Rows are numbered. After the first four, each row is followed by the numbers of the three nearest rows among all rows above it, by straight-line distance, nearest first.
In the rows, zero is written as 128.
1: [155 166 132 128 136 124 116 130  78 147 117 135 109 134 123 135 119 121
 129 118 109 155 127  96 127 136 129 135  74 178 136 123 127 151 134 150
 118 103 121 139 142 107 141 135 146 130 150 130 129 103 130 103 117  97
 143 137 141 121 146 145 113 156 131]
2: [126 153 148 132 129 124 124 127 108 118  99 112 104 157 144 155 139 176
 141 180 121 131 120 157 114 128 144 147 128 125 160 146 101 150 123 120
 127 151 135 137 116 121 134 140 135 103 177 143 125 156 138 116 141 116
 118 151 137 134 188 138 108 122 132]
3: [179 164 117 151 130 191 158  87 175 108 112  77 215  69 157 128 169 215
 121 122 130 102 104 171 102 122 106 104 108 167   1 128 170  68 130 112
 102 164 162 114 121  65 136 136  68 106 128 144 119 241 104 174 147 245
 135  79 149 137 117 115 137  59 118]
4: [210 164 128 118 111 129 140 126 149 122 123 117 147 132 134 135 119 176
 107 115 148 130 119 140 113 103 102 114 150 157  81 130 157 155 115 141
 143 117 145  95 114 109 115 126  75 145 129 119 143 202 111 115 141 159
 126  82 148 147  93 127 134  95 122]
5: [224   1 123 140 111  86  43 145 122 137 124 163 101 184  98  85  83  38
 109 122 120 165 140   1 170 215 205 115 233 175 222 155 157 102 134 165
  64  20 139 192 118  96 155 126 255 127  95 180 120   6 129  50 146  74
 113 162 103 124 141 160 134 173 121]  1 2 4
6: [251 116 144 128 122 118 161 118 136 131 122  96 165  24 161 127 167 155
 122 119 139 121 123 113 109 107  60  81  86 109  30 136 136 109  91 129
 101 191 179  87 114  93  87 162  21  84 138  82 138 255 106 133 144 215
 134  96 156 135  99 119 134  32 127]  3 4 2
7: [111 184 121 131 132 136 148 131 126 127 123 117 161  92 152 123 141 159
 126 152 132  97 131 153 126 126  78 129 136 123 113 115 140 130 122 135
 120 117 149 158 124 140 163 140  83  96 107 117 134 192 124 144 150 156
 139 125 143 151 135 128 127  84 147]  4 2 1
8: [118 184 140  77 137 127 107 185  66 146 146 172  33 209 111 125  81  46
 170 211 125 142 127  80 147 129 145 148 127 127 245 117  96 164 148 163
 111 104  67 195 127 104 171 138 189 140 130 153 124   1 140  81  92  27
 131 167 128 120 167 140 104 192 136]  1 2 5
9: [156 144 131 129 128 143 133 128 178 117 116 119 150 117 133 148 134 144
 147 102 139 127 132 136 120 113 119 117 126 124  96 110 138 138 133 114
 116 129 135 127 136 138 143 156 124 112 142 125 104 151 116 137 146 158
 145 149 149 114  97 153 102 103 134]  7 4 2
10: [160 167 112  93 138  70  98 129  74 180 123 125  85 182 133 142  91  49
 122 152 140 130 153  96 158 128 133 136 138 110 232 155 145 157 135 148
 134 108 110 133 106  90 129 147 122 123 140 112 155 121 133 114 131  48
 126 147 107 114 133 124 105 215 135]  1 8 2
11: [255  83 140 113 131 161 119 118  66 144 127 149  86 149 116 172 145 196
 155 140 132 129  93 127 181 174  74 114 131 117 143 129 112 138 122 128
 157 127 150  84 150 183 140 150 176 139 128 143 134  67 127 132 151  96
 132 157 151 128 176 176 145 130 120]  1 2 9
12: [155 214 117 145 130 166 164 129 145 114 121 108 166 122 137 136 144 127
 137  95 124 147 140 131 113 101 126 102 107 160  49 134 140 119 149 119
 127 129 151 119 117 122 119 154 133 119 120 112 118 207 114 158 151 188
 120  94 143 147 143 135 137  87 145]  9 4 7
13: [124 160 109  91 128 238  94 145 125 161 144  90 152 167 125 118 146 176
 143 133 125 132 108 110  97  96  94  99 166  97  78 118 126 193 123  99
  92 116 140 102 154  96 118 106  32  92 149 115 109  85 100 161 151 159
 151 164 150 129 141  86 145 114 125]  9 7 4
14: [112 153 108 146 120 133 128 155 110 161 134 124  75 132 111 136  93 128
 139 156 110 134 119 112 154 121 125 116 156  92 157 145 124  99 121 129
 121 138 124 129 127 122 134 141 152 130 131 128 129  91 136 131 123 103
  92 114 115 126 123  96 116 144 136]  1 2 10
15: [148 209 127 144 141  93 130 131 163 155 163 108  88 162 121  92 128 167
 133 131 123 130 120 147 106 166 141 201 255 117 246 159 146 181 142 138
 158 142 107 148 130  77 164 113 168 149 142 110 135 102 121 159 146  74
 110 140 115 123 150 127 133 144 129]  14 2 10
16: [139 160 103 136 125 103 103 148  78 133 141 134  99 119 104 122 105 116
 134 170 124 129 148 101 141 126 152 155 141 131 118 132 124 157 135 128
 114 109 115 116 124  85 159 165 149 133 131 138 126  79 127 108 127 106
 132 157 116 120 147 146 126 138 113]  1 14 2
17: [100 155 111 114 122  92 114 117  76 154 135 170 108 152 109 141 135  94
 152 149 124 129 144 105 149 116 124 115 168  87 153 144 109 115 115 132
 157 111 128 134 104  84 135 123 123 119 123 119 132 112 138 130 121 123
 112 158 123 123 148 138 103 138 151]  14 16 1
18: [223 157 132 144 129 143 131  89 156 116 149 117 173 117 183 147 136 177
 125  83 126 113 133 153  67 163 133 105 113 160  90  82 132 164 116  98
 116 133 162 111 139 149 122 115 102 102 125 101 116 255 117 128 163 204
 140 116 137 128 138 159 159  56 117]  4 12 9
19: [134 127 121 110 110 155 143 132 111 138 129 128  98 140 118 114 111 116
 138 106 127  97 117 134 131 114 137 129 157 134  99 120 120 140 112 115
 119 122 120 118 116  83 120 125 149 124 115 124 127 127 147 151 123 125
 104 135 114 130 141 146 135 113 128]  14 16 17
20: [ 90 190 116 125 109 202 123 141 102 145 140 104  84 157  79 142 119 181
 134 116 142 133 133 127 168 134  82  75  87 146  76 132 104 140 137 122
 157 100 150 168 134  31 165 119 140 118 152 133 155 111 137 140 135  91
 135  86 129 171 152 186 142 134 165]  19 1 14
21: [158 143 134 180 112 140 103 123 113 142 123 122 137 156 132 108 169 157
 155 115  99 138 155 116 157 160 132 122 115 150 173 131  99  82 131 137
  95 126 114 116 105 135 131 135  62 145 168 106 127  71 131 103 123 115
 143 115 144 128 107 117 108 118 140]  1 14 9
22: [ 54 170 114 101 137  53  90 133  41 171 116 129 107 153 113 138 116 153
 142 171 142 131 167 131 148 105  82 105 123 113 230 147 125 120 122 150
 131 113 112 186 143 103 139 139 149 113 122 158 144 141 114 144 124 102
 129 132 113 138 171 147 132 122 111]  17 14 2
23: [124 152 130 132 135 117 148 131 114 112 146 167 104  99 120 144 147 202
 118  98 129 122 119 129 101  96  74  73 225 156  87 136 133 162 113 125
 124 123 156 142 134  52 146 186 182 168 134 156 121 105 103 127 110 174
 124 107 138 131 130 122 130  96 140]  19 9 4
24: [101 132 146  87 164 236 169 130 123 118 128  39 215 119 144 123 148 101
 109  94 160 107 146 158  90 114  69 104 130 127  19 162 194 108 144 123
 123 119 180 118 151   5 118 148 130 145 140 113 120 207 115  97 163 210
 140  56 102 107 141 126 147  86 124]  12 3 4
25: [129 179 127 110 145 147 113 135 102 144 136 120 133 143 134 142 145 117
 103 133 122 125 134 141 123 141 118 121 132 119  88 154 125 133 111 121
 126 132 128 135 104  91 119 161 128 139 155  99 156  97 147 101 123 131
 135 122 105 129 149 133 157 128 136]  19 16 1
26: [115  90 136  84 140 165 119  98 143 109 150 119 118  63 128 128 139 141
 126 152 113 126 138 134 148 127 100 134 194 117 151 136 132 138 132 118
 119 141 132 112 132  91 152 136 144 161 103 112 126 122 121 129 119 123
 132 110 146 140 154  99 130 134 125]  19 14 25
27: [135 139 139 121 137 104 145 136 117 117 142 147 118 143 131 120 113 111
 119 127 120 107 114 139 118 132 133 136 156  88  65 108 129 131 140 117
 124 112 132 113 141 115 113 123 164 104 122 118 129 138 128 104 129 125
 149 129 128 101 146 146 132 109 139]  19 25 9
28: [117 110 138  88 138 136 130 127 166 138 120 113 151 113 124 143 143 158
 126 122 130 113 112 124 131 113 146 143 147 153  77 151 158 120 127 132
 134 149 125 128 125  75  96 144 135 128 121 133 137  86 140 135 144 153
 122 116 140 148 149 132 130 145 112]  19 25 26
29: [100 255 115 111 140 152 105 119  91 168 157 151 147 113 105 120 131 102
 172 138 131 146 128 104 137 171 125 137  46 145   1 115 134 203 126 133
 134 133 167 164 137 118 114  75 163 129 119 166 151 124 139 158 142  86
 126 147 111 131 140 135 123 186 156]  1 25 20
30: [ 85 143 127  96 121  90  98 167  90 131 120 158  73 180  96 158 113 112
 145 176 122 130 140 123 146 109 151 124  89 141 177 122 143 155 134 158
 127  92 134 141 141  66 112 141 157 143 149 149 130  59 138  93 109 109
 106 131 116 109 146 149 108 151 110]  16 1 17
31: [120 171 121 119 121 136 129 122 133 125 143 127 119 136 129 125 121 120
 136 149 172 102 153 145 136 101  93 125 176 124  90 120 136 128 140 147
 122 107 131 122 137  90 144 125 137 141 141 133 109 106 109 114 108 127
 140 132 119 160 143 163 122 124 129]  19 27 25
32: [103 161 130 114  98 128 112 125 112 135 145 141 102 134 102 137 105 108
 154 136 139 125 115 141 144 136 165 132 147  94 151 162 133 136 144 134
 149 108 121 145  99 116 150 113 160 152 153 132 126  55 127 108  96  68
 141 131 153 105 133 139 135 153 143]  14 16 17
33: [ 33 104 111  65 122 141  93 138  88 153 143 135  91 186 139 129 125  83
 135 129 122 128 113 101 145 168 156 122  83 148 231 113 128 165 128 135
 113  84  99 114 134 128 162 121 152 144 134 136 125  20 132 111 117  31
 140 133 145 119 144 140 100 202 144]  30 32 8
34: [145 134 122 139 130  93 133 121 145 128 138 143 130 120 164 128 147 125
 128 124 131 121 143 104 162 115 141 138 115 122 114 137 112 139 128 147
 133 157 143  94 117 130 139 148 103 111 124 145 125 136 140 112 115 138
 144 149 139 114 127 141 145 108 118]  9 27 19
35: [107 198 138 105 146 133 124 146  87 113 144 154  93 162  93 132 114 132
 132 138 122 113 110 134 118 165 141 143 142 148 140 143 129 133 128 164
 130 106 123 148 139  98 137 124 125 155 138 124 129  82 121 113 128  92
 140 118 131 105 141 146 127 138 116]  32 1 16
36: [ 56 165 105  68 145  82  60 178  68 162 129 151  58 219  70 119  99  86
 149 206 111 131 137 120 149 138 187 140 142 116 235 122 108 156 166 135
 123  90  92 182 150  66 129 153 194 134 128 127 127   1 162 105 103  59
 120 166 104 119 137 128 104 250 126]  8 30 33
37: [ 42 167 103  53  89 170 110 177 114 134 104 166  86 188  82 137 127 104
 133 196 140 137 140  83 135 120 161 126 176  96 144 121 124 156 141 153
 156  84 101 173 115 111 122 148 174 149 121 132 131  43 139 132 132  41
 119 148 118 132 149 133 112 162 152]  32 30 35
38: [152 167 115 116 114 124 129 122 133 134 144 107 163  95 124 126 149 188
 125  59 128 105 144 143 137 106 111 120 140 107  34 153 134 116 108 133
 129 129 139  90 135 127 135 160  68 133 143 144 126 180 127 146 172 136
 133  90 140 124 128 113 129  90 140]  4 9 12
39: [116   1 144 211 118 114 155  87 222 104 123  96 139  68 118 110 160  59
 142  80 111 159  86 140 161 130 158  75   1  81 146  86 103  82 153  84
 151 154 136 165 133 255  85  84  68 109 165 108 122 193 120 171 120 134
 114 159 113 136  60  85 137  94 125]  9 34 21
40: [ 88 142 139 129 113 124 112 127  74 130 133 131 125 148 124 110 133 107
 145 162  99 138 131 135 134 154 121 144 157 125 140 141 117 139 150 161
 110 130 108 166 149  94 119 150 161 148 143 124 107  69 125 117 111  96
 114 144 131  97 166 148 145 136 148]  35 16 32
41: [ 69 163 128 108 160 110  95 177  99 158 123 171  90 235 120 129 112 100
 140 145 140 126 147 102 162 159 206 166 180 121 213 135 133 156 122 165
 158 113 105 200 135 110 141 173 129 123 177 134 136  45 145 118 111 108
 137 133 145 129 146 151 121 167  84]  30 35 36
42: [142 184 134 140 111 160 174 105 193 122 102 144 163  47 179 128 138 198
 103  97 133 137 125 132 102 117  53 109  59 152  46 127 166 107 115  96
 127 161 181  98 110 119 121 180  30 101  74 131 139 250 119 171 126 254
 117 112 152 117 131 133 141  82 115]  3 6 12
43: [ 39 159 138 120 109 191 142 116 147  97 138 115 144 119 124 156 147 156
 130 148 113 128 110  97 118 117 104 153 144 120  72 152 160  69 126 140
 135 152 139 121 126  99 155 119 121 110 108 139 127 164 138 129 140 236
 129 119 139 136 156 134 129  97 137]  7 28 12
44: [ 58 108 130 143 144  78  74 176  68 170 130 196  39 208 108  95  88  26
 149 172 144 159 159  79 163 176 160 144 123  86 248 125  86 149 164 167
 105  49  95 186 126  99 152 121 211 155 142 133 133   1 137  84  95   1
 111 168  91 116 142 140 121 176 123]  8 36 33
45: [ 85 111 148 112  84 153 161 142 144  95 127  83 228   1 133 174 185 143
 119  74 130  84 132 199 149 134 126 154 203 136   1 133 156  94 120 123
  82 138 166 107 139  77 152 147   1 131 153  54 109 255 131 255 127 192
 129 100 103 116 108 200 126  54 122]  3 38 7
46: [226 111 135 129  95 122 173 140 201 135 129 130 143  48 132 121 149 135
 137  85 119 142 134  89 118  77 183 125  72 145 146 111 134 118 114 105
 132 150 128 109  99 165 114 130 106  82 115 121 143 231 139 162 136 169
 128 135 135 137 135 141 117 112 162]  9 34 12
47: [115 176 135  67 110 138 117 138 143 113 141  84 135 139 154 122 139 152
 132 131 140 147 125 113 131  83 140 135 104 134 132 134 143  86 135 126
 144 123 127  95 159 141 150 142  87 133 117 117 115 189 132 142 141 146
 136 116 121 126 145 127 124 126 167]  9 7 34
48: [ 92 185 116 122 117 145 130 133  86  94 151 116  96 121 148 134 146 196
 132 114 120 108 133 150 118 121 106 105 160 153  80 127 140 127 144 146
 132 132 152  91 132  68 146 133 117 153 154 130 125 105 117 161 123 137
 116 127 110 136 148 132 117 148 122]  31 19 25
49: [255 134 136 169 105 198 173  96 187 103 109  43 201   1 200 149 182 208
 100 121 130 124  88 126  74  38  65 129 119 201   1 104 160  89 105  70
 126 156 181  82 110  95 115 140   1 117 129 144 128 255 111 149 199 255
 112 113 141 125 143 134 149  15 129]  3 6 42
50: [  1 130 146  92 129  58 117 156  53 152 121 255  60 201 104 132  87  14
 136 123 139 139 163 123 165 203 146 135 164 109 204 159 121 166 176 138
 131 117 128 196 128 151 134 145 202 148 155 128 159   1 161 135 111  87
 147 154 108 124 157 118 130 170 143]  44 41 36
51: [ 79  69 132 127 104 107 185 102 183 148 113  83 164 123 144 121 147 230
 124 139 148 136  95 124  85  93 148  82 144 178   1 120 136  73 113 105
 127 137 135 121 121  74 127 108  95 122 120  99 122 141 139 127 149 214
 129 102 166 123 153 138 128 136 132]  28 43 9
52: [ 88 215 119 118 155 124 123 141  90 120 135 135  87 145 129 127 123 163
 147 150 125 140 120 143 129 102 132 133 158 121 157 122 124 106 110 148
 114  99 116 172 132 101 114 131 166 142 109 147 113  67 142 128 115 117
 120 101 122 128 147 163 138 119 148]  35 40 14
53: [169  67 112 106 132 153 163 119 133 113 104 116 183 104 150 118 135 122
 105  97 128 114 120 127 101  93 108  88 103 163  46 140 168 148 144 121
 131 166 140 116 128 137 138 101 120 135  89 161 131 207  97 132 142 107
 116 123 140 170 102 101 138  92 144]  4 9 12
54: [ 97  92 122 144 127 194 111 104 133 105 117 125 141 134 130 131 141 107
 120  62 131 135 119 100 131 148 158 126 158 119 146 137 148 116 120 146
 149 139 130  99 133 105 132 134 147 106 137 132 116 140 141 123 107 184
 109 148 132 142 125 166 101 106 118]  19 9 34
55: [119 216 125  17 116 238 127 162 129 111 140 161  89 157 132 127 105 225
 140 166 112 175 156  81 120 153 140 172 222 110 130 129 107 100 105 146
 116  83 150  51 142  73 137 117 181 159 199 125 163 159 142 156 148 107
 126 160 100 130 155 114 159 163  90]  48 35 19
56: [ 60 179  96  94 114 123  85 175  78 148 134 147 109 183  95 123 106 125
 149 153 123 123 135  86 124 185 136 138 138 114 145 109 153 150 132 126
 141  96  89 169  98 116 169 159 169 117 159 143 119  34 130  73 104  97
 132 181 143 116 123 168 127 184 132]  32 16 37
57: [129 167 129 107 113 176 116 132 118 141 109 112 138 127 111 159 125 132
 121  86 114 133 125 159 103 106  72 135 166 147  76 121 126 126 125 146
 111 148 148 113 133  86 126 174 109 138 118 154 118 133 149 148 128 166
 123 130 110 124 137 141 120  99 129]  19 9 25
58: [118 107 127 147 108 104 159  91 150 125 126  83 157  42 157 112 168 155
 110 114 128 102  96 146  82 137  89 113  49 121  33 128 158  92 138 120
 113 177 153  88 104 140 134  82  21 125 162 130 120 255 120 151 171 237
 102  69 169 162 127 113 125  49 117]  3 6 42
59: [159 174 129 121  90 158 148  97 135 129 140 105 187  80 164 154 146  70
  97 121 128 114 117 153  88 108  85 126 137 164  23 159 171 112  99 111
 140 153 149  88 106  66 162 156  90 104  89 126 114 243 141 131 139 195
 109  92 135 137 116 136 144  58 125]  12 4 3
60: [153 115 131 117 115 116 122 139 121 135 118 130 127 140 117 129 120 144
 109 161 140 136 124 154 127 116 115 112 138 146 108 133 130 120 132 130
  83 133 115 135 106 100 130 135  92 102 131 124 137 118 142 138 131 153
 121  97 124 150 169  89 123 108 149]  19 25 28
61: [149  98 127 126 102 142 124 111 131  73 116  97 189 129 180 150 143 180
 115 105 141 116 120 181  94 122  79 133 203 134  82 121 140  95 139 124
  95 161 142 119 130 136 123 128 102 120 110 116 110 214 100 136 144 162
 138  95 139 137  95 143 126  88 104]  4 9 7
62: [ 85 139 143 128 124 123 145 111 140 135 132 122 122 163 135 108 131  91
 135 127 127 127 119 118 134 105 124 117 100 114 103 134 137 143 105 116
 123 129 120 104 116 123 123 145 115 125 105 118 133 147 114 141 150 116
 101 141 118 125 126 135 125 124 124]  19 34 27
63: [132 124 140 140  98 181 166 119  76  96 126 121 154 131 145 143 133 149
 127 156 131 123 132 140 128 152 105 143 131  86  53 139 148  55 108 141
 111 155 133  90 109 165 114  83 102 128 112 159 119 170 128 104 113 179
 108 117 115 145 126 195 162 100 126]  43 61 27
64: [176 177 145 157 146 144 156 115  98 142 103  75 127  74 145 143 106 138
 123 131 126 100 124 122 112 123 111 141 137 110  73 147 141  82 119 116
 139 165 157 121 126  84 142 137  78 107 106 105 131 142 133 135 139 186
 145  99 135 138 145 131 122 103 122]  7 57 12
65: [178 170 144 125 162 137 128 125 157 143 121 113 154 108 131 126 117 179
 119 120 133 122 149 123 118 117 132 111 124 118  74 123 148 129 114 105
 118 137 138 114 147  71 121 159 121 117 109 101 123 161 135 135 136 190
 128 109 122 132 133 136 135 114 140]  9 64 12
66: [  1 115 151  97 141 122 153 112  94 126 150  92 152 215 148 135 125 209
 123 136 140 144 129 111  99 127 208 158 124 197  46 164  92   2  99 138
 145 134 115 127 130  88  88  76  97 122  80 112 127 132 137 139 172 226
 141 128 127 138 162 155 120 131 131]  51 43 28
67: [159 201 123 185 113 185 132 109 131  99 113  87 156  56 157 115 157 142
 143  85 130 124 151 139 132  91 126  92  83 142  76 149 122 100 129 140
 125 169 159  83 124 123 126 126  86 109  88 110 127 188 124 177 124 161
 124 111 128 123 140 105 138  84 109]  12 64 38
68: [127  44 138 167 126 140 140 106 189 143 109 147 165  84 129 114 151 114
 127  95 113 158 121 130 147 118 135 123  40 138 176 106 105 109 139 101
 160 131 121 136 101 189  95 110 107  91 129 113 105 167 122 136 130 120
 140 144 127 122  95  75 141  96 111]  39 46 34
69: [ 93 139 134 108 143 110 115 131  92 141 146 159 119 123 108 134 112 110
 114 157 122 120 107 118 109 127 109 106 147 133 210 123 138 131 150 138
 135 118 111 148 126 120 133 134 173 137 125 139 120 109 115 136 101  91
 142 128 127 127 128 170 143 140 134]  40 35 32
70: [146 154 131  95 152 176 118 105  89  95 151 121 153  90 135 124 137 133
 109 127 151 100  79 147  74 132  92  85 176 148  67 156 150 113 140 122
 121 119 125 100 121 131 132 111  89 135 163 146 116 212 130 137 166 177
 144  60 129 125 131 148 132  83 131]  4 61 38
71: [172 201 123 172 115 171 123 138 140 111 146 104 164 108 124 142 146 147
 133 115 133 125 150 134 113  83 112 133 150 131  39 129 137 127 151  89
 146 113 146 122 123  89 134 122 127 111 137 120  82 161 121 137 129 166
 129 133 116 126 147 151 129  96 145]  12 65 9
72: [125 198 125  90 146 130  98 143  99 126 148 159  82 146 123 127 112 135
 137 168 129 122 131 140 135 126 123 117 143 125 167 113 115 129 127 133
 129 105 133 137 124 113 132 119 174 115 105 132 143 103 141 117 130 103
 157 135 136 136 173 120 132 169 128]  35 52 69
73: [174 199 138 106 122 164 136 110 164 109 122  71 151 128 150 125 135 131
 131 124 146  74 119 139 117  84 137 112 124 170  71 128 133 105 105 142
 115 125 141 142 137  97 132 138 106 125 135 129 136 207 133 162 124 207
 130  92 141 132 148 150 132  80 131]  12 65 4
74: [133 243 142 119 103 189  85 132  86 120 162 145  79 123 115 154 120  89
 141 230 136 138 107 127 144 133 114 110 179 127 219 147 144 137 129 128
 140 129 142 163 106  93 140 108 134 126 146 148 124 111 127 142 128 121
 123 142 127 128 129 157 121 141 140]  72 69 35
75: [237 187 117 130 142 146 111 124  77  97 112 114 168 170 160 120 158 203
 103 147 148 119 123 122 112 149 114 120 150 127   2 151 145  77 113 110
 123 148 157 135 109  63 127 175 111 133 129 121 105 195 128 162 129 175
 122 100 119 122 104 117 170  65 121]  65 4 71
76: [ 50 156 127  75 110 147 120 136 134 149 122 191  62 145 120 153 122  79
 149 172 131 118 143 108 154  96 176 158 160 119 138 132 105 187 132 137
 113 104 111 123 158 105 152 128 133 136 127 135 137  66 131 103 104  50
 136 127 111 113 129 115 133 161 124]  37 32 30
77: [142 136 106 159 116 145 162  92 184 100 140  82 184 104 142 116 132 179
 132 102 146  99 107 156 110 107 122  96  99 174  11 139 182  88 120 137
 110 151 170  78 131 111 102 117  38 135 104 102 121 255  91 131 164 255
 119 114 152 134 115 149 141  80 109]  3 58 42
78: [148 209 115  79 145 114 122 136  96 140 108 145  87 106 104 162 128 123
 125 136 134  79 158 104 128  91 147 151 101 129 143 121 126 106 143 152
 132 105 151 123  96  61 136 134 167 109 154 140 123 141 136 107 132 121
 129 126 103 119 132 154 139 185 155]  72 1 16
79: [152 168 131 136 103  71  85 115 110 149 127 121 123 111 110 129 112 144
 131 176 101 106 127 125 122 112 150  86 136 125  96 123 141 112 113 130
 113 105 159 143 133  88 126 169 101 149  65 145 137 188 117 123 131 139
 122 148 130 134 150 125 142 145 141]  65 60 62
